[[-2.52 -0.59  0.13  0.61]
 [-0.85  0.13  0.28 -0.70]
 [-2.30 -1.91 -2.12 -0.78]
 [-4.94 -1.06  0.14  0.37]]
->
[[ 0.61 -0.70 -0.78  0.37]
 [ 0.13  0.28 -2.12  0.14]
 [-0.59  0.13 -1.91 -1.06]
 [-2.52 -0.85 -2.30 -4.94]]

[[-0.94 -2.66  1.05  3.42 -0.95 -1.86 -2.80 -2.82  4.79  4.22 -2.80  2.06
  -2.87  4.80 -1.89  4.23]
 [-0.58  3.30  2.22  1.88 -0.92  0.47 -0.21 -0.23  1.15 -1.30 -0.21  3.62
  -1.28  2.18 -0.92 -0.61]]
->
[[ 4.23 -0.61]
 [-1.89 -0.92]
 [ 4.80  2.18]
 [-2.87 -1.28]
 [ 2.06  3.62]
 [-2.80 -0.21]
 [ 4.22 -1.30]
 [ 4.79  1.15]
 [-2.82 -0.23]
 [-2.80 -0.21]
 [-1.86  0.47]
 [-0.95 -0.92]
 [ 3.42  1.88]
 [ 1.05  2.22]
 [-2.66  3.30]
 [-0.94 -0.58]]

[[ 3.79  1.71  0.68]
 [ 1.38 -4.09  4.83]
 [-0.97  2.03 -3.55]]
->
[[ 0.68  4.83 -3.55]
 [ 1.71 -4.09  2.03]
 [ 3.79  1.38 -0.97]]

[[-2.16 -2.61 -4.49 -0.64  0.34  1.62 -2.28  1.55 -1.65  1.74 -1.05  2.66
   1.58  1.51]
 [-3.21 -2.43 -2.77 -0.93  0.16  1.38 -1.58  3.63 -0.30  0.39  1.32  3.55
   0.91  1.46]
 [-4.37 -2.60 -1.24 -1.51 -0.17  1.56 -0.87  4.27  0.73 -1.06  3.84  3.99
   0.13  1.18]]
->
[[ 1.51  1.46  1.18]
 [ 1.58  0.91  0.13]
 [ 2.66  3.55  3.99]
 [-1.05  1.32  3.84]
 [ 1.74  0.39 -1.06]
 [-1.65 -0.30  0.73]
 [ 1.55  3.63  4.27]
 [-2.28 -1.58 -0.87]
 [ 1.62  1.38  1.56]
 [ 0.34  0.16 -0.17]
 [-0.64 -0.93 -1.51]
 [-4.49 -2.77 -1.24]
 [-2.61 -2.43 -2.60]
 [-2.16 -3.21 -4.37]]

[[ 3.27  1.12  3.59 -2.79 -1.32 -1.98]
 [ 0.35  3.82  0.33  1.08  3.68  1.97]
 [-0.44 -2.93 -0.05 -0.53 -4.40 -2.60]
 [ 0.49  4.33  0.51  1.17  4.02  2.15]
 [ 1.71  3.53  1.80 -0.14  1.97  0.74]
 [-3.44 -0.86 -3.80  3.52 -1.05  0.86]
 [-0.72 -2.95 -0.44 -0.31 -4.52 -2.56]
 [-2.71 -0.59 -2.97  2.54 -0.76  0.79]
 [ 0.34  3.86  0.35  1.11  3.66  1.98]
 [-2.68 -0.58 -2.93  2.54 -0.75  0.79]]
->
[[-1.98  1.97 -2.60  2.15  0.74  0.86 -2.56  0.79  1.98  0.79]
 [-1.32  3.68 -4.40  4.02  1.97 -1.05 -4.52 -0.76  3.66 -0.75]
 [-2.79  1.08 -0.53  1.17 -0.14  3.52 -0.31  2.54  1.11  2.54]
 [ 3.59  0.33 -0.05  0.51  1.80 -3.80 -0.44 -2.97  0.35 -2.93]
 [ 1.12  3.82 -2.93  4.33  3.53 -0.86 -2.95 -0.59  3.86 -0.58]
 [ 3.27  0.35 -0.44  0.49  1.71 -3.44 -0.72 -2.71  0.34 -2.68]]

[[ 1.02 -1.31 -0.70  1.29  0.54  2.57  0.84  2.94  0.67 -0.96]
 [-0.68  0.04  0.11 -0.18 -0.42  0.33  0.01  0.22 -0.60  0.01]
 [-4.51  1.88  1.71 -3.60 -2.40 -1.18 -0.32 -1.69 -4.03  0.70]
 [-1.16 -1.18 -0.53  0.51 -0.96  5.66  1.52  5.50 -1.93 -2.81]
 [ 3.30 -1.22 -0.86  1.88  2.09  0.21  0.46  1.17  2.83 -0.43]
 [-1.28  2.16  0.85 -1.23 -0.49 -3.81 -1.50 -4.59 -0.29  1.55]]
->
[[-0.96  0.01  0.70 -2.81 -0.43  1.55]
 [ 0.67 -0.60 -4.03 -1.93  2.83 -0.29]
 [ 2.94  0.22 -1.69  5.50  1.17 -4.59]
 [ 0.84  0.01 -0.32  1.52  0.46 -1.50]
 [ 2.57  0.33 -1.18  5.66  0.21 -3.81]
 [ 0.54 -0.42 -2.40 -0.96  2.09 -0.49]
 [ 1.29 -0.18 -3.60  0.51  1.88 -1.23]
 [-0.70  0.11  1.71 -0.53 -0.86  0.85]
 [-1.31  0.04  1.88 -1.18 -1.22  2.16]
 [ 1.02 -0.68 -4.51 -1.16  3.30 -1.28]]

[[-0.12  4.55  0.00  0.50]
 [ 0.23 -0.43 -0.20 -0.07]
 [ 0.21  3.09 -0.24  0.33]]
->
[[ 0.50 -0.07  0.33]
 [ 0.00 -0.20 -0.24]
 [ 4.55 -0.43  3.09]
 [-0.12  0.23  0.21]]

[[-0.08  0.17  0.75  0.08 -0.27 -0.25 -0.10 -0.97]
 [-0.09  0.24 -0.69  0.12  0.03  0.24 -0.57  1.38]
 [-0.09  1.08  3.13 -0.28 -1.30 -0.79 -2.22 -4.73]
 [-0.49 -2.37  1.77 -0.22  1.58  0.22 -1.37  0.39]
 [-0.27 -0.63  0.30 -0.12 -0.11  0.01  0.83  0.57]
 [-0.19 -0.28  1.39 -0.01  0.29 -0.08 -0.06  0.57]
 [-0.12  0.50  0.18  0.09 -0.06 -0.09  0.59 -0.03]
 [ 0.28  0.10  0.11  0.04  0.07  0.30  0.32  1.46]]
->
[[-0.97  1.38 -4.73  0.39  0.57  0.57 -0.03  1.46]
 [-0.10 -0.57 -2.22 -1.37  0.83 -0.06  0.59  0.32]
 [-0.25  0.24 -0.79  0.22  0.01 -0.08 -0.09  0.30]
 [-0.27  0.03 -1.30  1.58 -0.11  0.29 -0.06  0.07]
 [ 0.08  0.12 -0.28 -0.22 -0.12 -0.01  0.09  0.04]
 [ 0.75 -0.69  3.13  1.77  0.30  1.39  0.18  0.11]
 [ 0.17  0.24  1.08 -2.37 -0.63 -0.28  0.50  0.10]
 [-0.08 -0.09 -0.09 -0.49 -0.27 -0.19 -0.12  0.28]]
